Here is a tiny trained network, its code and every weight. The questions are about switching its units off for an input and a target symbol, where a switched-off unit gives its printed mean instead of its output.

import numpy as np


def w(rows, s, z=0):
    codes = np.array(rows[::2]) - 128.0
    scale = np.full(codes.shape[1], s)
    scale[-1] = z or s
    return codes * scale


def f(y):
    return np.maximum(y, 0)


def softmax(a):
    e = np.exp(a - a.max(-1, keepdims=True))
    return e / e.sum(-1, keepdims=True)


def log_softmax(a):
    a = a - a.max(-1, keepdims=True)
    return a - np.log(np.exp(a).sum(-1, keepdims=True))


def net(x, mask):
    ids = ['ΛΠΨαεθξτω'.index(c) for c in x.split()]
    T = len(ids)
    res = E[ids] + P[:T]
    q, k, v = (res @ M[0].T for M in (Q, K, V))
    z = softmax(np.where(np.tri(T) > 0, q @ k.T / 4**0.5, -1e9)) @ v
    res = res + np.where(mask[0], z, O[0][:, -1]) @ O[0][:, :-1]
    y = f(res @ A[0][:, :-1].T + A[0][:, -1])
    res = res + np.where(mask[1:13], y, B[0][:, -1]) @ B[0][:, :-1]
    return log_softmax(res[-1] @ U[:, :-1].T + U[:, -1])


Q, K, V, O, A, B = {}, {}, {}, {}, {}, {}
E = w([
[133,157,113],'Λ',
[247,90,68],'Π',
[173,217,85],'Ψ',
[107,162,5],'α',
[27,158,175],'ε',
[72,109,32],'θ',
[142,181,187],'ξ',
[146,72,65],'τ',
[177,186,105],'ω',
],0.013)
P = w([
[74,193,217],'0',
[78,181,183],'1',
[80,177,147],'2',
[80,171,127],'3',
[83,170,101],'4',
[89,167,77],'5',
[90,163,58],'6',
[94,157,41],'7',
[96,155,22],'8',
[97,155,5],'9',
[98,150,2],'10',
],0.0052)
Q[0] = w([
[101,126,118],'head 1',
[127,53,165],'head 1',
[152,153,126],'head 1',
[69,2,165],'head 1',
],0.042)
K[0] = w([
[104,128,134],'head 1',
[142,176,195],'head 1',
[144,114,101],'head 1',
[100,201,254],'head 1',
],0.032)
V[0] = w([
[141,254,90],'head 1',
[202,129,146],'head 1',
[120,122,114],'head 1',
[236,93,172],'head 1',
],0.0096)
O[0] = w([
[172,176,255,254],'head 1',
[191,98,78,99],'head 1',
[117,115,135,141],'head 1',
[212,74,13,40],'head 1',
],0.009,0.0058)
A[0] = w([
[129,92,132,58],'neuron 1',
[233,95,84,120],'neuron 2',
[120,92,171,232],'neuron 3',
[102,173,139,15],'neuron 4',
[140,142,126,255],'neuron 5',
[245,70,191,142],'neuron 6',
[228,170,83,99],'neuron 7',
[253,151,185,111],'neuron 8',
[53,135,85,67],'neuron 9',
[100,124,17,112],'neuron 10',
[190,92,119,206],'neuron 11',
[71,154,47,91],'neuron 12',
],0.013,0.0062)
B[0] = w([
[124,129,152,128],'neuron 1',
[89,138,251,194],'neuron 2',
[144,192,55,196],'neuron 3',
[79,52,200,189],'neuron 4',
[85,173,96,228],'neuron 5',
[126,203,80,195],'neuron 6',
[92,57,48,222],'neuron 7',
[206,54,175,254],'neuron 8',
[187,81,141,152],'neuron 9',
[222,169,132,169],'neuron 10',
[78,119,70,178],'neuron 11',
[71,156,178,149],'neuron 12',
],0.032,0.0099)
U = w([
[44,181,165,186],'Λ',
[109,105,228,115],'Π',
[36,31,83,146],'Ψ',
[81,217,2,148],'α',
[112,156,117,164],'ε',
[113,133,122,84],'θ',
[131,99,32,183],'ξ',
[140,43,162,3],'τ',
[166,196,146,96],'ω',
],0.0073,0.0053)

Each question gives the input, a string of symbols that net reads in full, and the target symbol t.
The units are the heads (4 rows each of Q, K, V and O) and the neurons (one row each of A and B). Each row of codes is followed by its name. A weight is (code - 128) times the scale printed after its matrix; where a second scale follows, it is the last column's (O, A, B and U).
mask holds one flag per unit, heads first, then neurons. A switched-off unit (its flag False) gives its mean, the last column of its rows in O or B, instead of its output. The means were averaged over made-up inputs and are rounded, as every weight is.
A unit's drop is (log p(t) with every unit on - log p(t) with that unit switched off) / (log p(t) with every unit on - log p(t) with every unit switched off).
The circuit of an input: a set's keep is (log p(t) with only the set's units on - log p(t) with every unit switched off) / (log p(t) with every unit on - log p(t) with every unit switched off). Starting from the 12 units with the biggest drops (on a tie, the unit counted first), units are removed one at a time, each time the one whose removal leaves the highest keep (on an exact tie, the one counted first), for as long as the keep stays at least 0.8.
circuit, biggest first: the units of the circuit, biggest drop first
most important unit: the unit with the biggest drop
top k neurons: the k neurons with the biggest drops, biggest first
drop of u: that unit's drop, to one decimal
input ξ ε τ ω θ ω τ, target α: top 3 neurons : [neuron 8; neuron 2; neuron 4]
input α θ Ψ θ ξ Λ Ψ α ξ, target Π: circuit, biggest first : [head 1; neuron 4]
input ξ Ψ Λ Ψ τ τ ξ, target α: circuit, biggest first : [head 1; neuron 8]
input τ ξ Ψ Ψ ω ω Ψ Λ Λ, target α: most important unit : neuron 8
input ω ω ω ξ Ψ θ ξ, target Λ: top 3 neurons : [neuron 8; neuron 4; neuron 7]
input ξ Ψ α ω, target Π: top 4 neurons : [neuron 7; neuron 4; neuron 8; neuron 6]
input α ω ω ω ξ Ψ ω ε ω Ψ ξ, target Π: top 3 neurons : [neuron 8; neuron 7; neuron 4]
input ε τ Ψ, target α: top 3 neurons : [neuron 8; neuron 2; neuron 4]
input ω ε Ψ ω ε Π α ω Ψ, target Π: top 3 neurons : [neuron 7; neuron 4; neuron 6]
input α Ψ ε ω ω α τ ω ξ, target α: circuit, biggest first : [neuron 8; head 1]
input ω ω ξ, target ω: top 2 neurons : [neuron 8; neuron 7]
input ξ ξ Π, target Ψ: top 2 neurons : [neuron 7; neuron 2]
input θ ω ξ Ψ ω α ω Π ω Ψ Ψ, target Ψ: top 4 neurons : [neuron 7; neuron 2; neuron 11; neuron 3]
input Ψ ε ξ, target ω: top 2 neurons : [neuron 8; neuron 6]
input Ψ ω Ψ Ψ α Λ ω ω Π Ψ ξ, target Ψ: top 3 neurons : [neuron 7; neuron 2; neuron 3]
input ω Ψ ω ξ α, target Λ: top 3 neurons : [neuron 8; neuron 7; neuron 4]
input ε Ψ Ψ θ α Ψ Λ ω ε Π, target Ψ: top 4 neurons : [neuron 7; neuron 2; neuron 11; neuron 3]
input ω Λ ω ω Λ ω, target ξ: top 3 neurons : [neuron 8; neuron 2; neuron 4]
input τ ω ω τ ω ω ω ω Π ω, target Ψ: drop of head 1 : 0.8
input Ψ Λ ε Π Π ξ, target Ψ: drop of neuron 2 : 0.6
input ω ω ω, target ξ: drop of neuron 6 : 0.2
input Λ ω ω ω θ ω ε ξ Ψ Λ, target Λ: drop of head 1 : 0.9
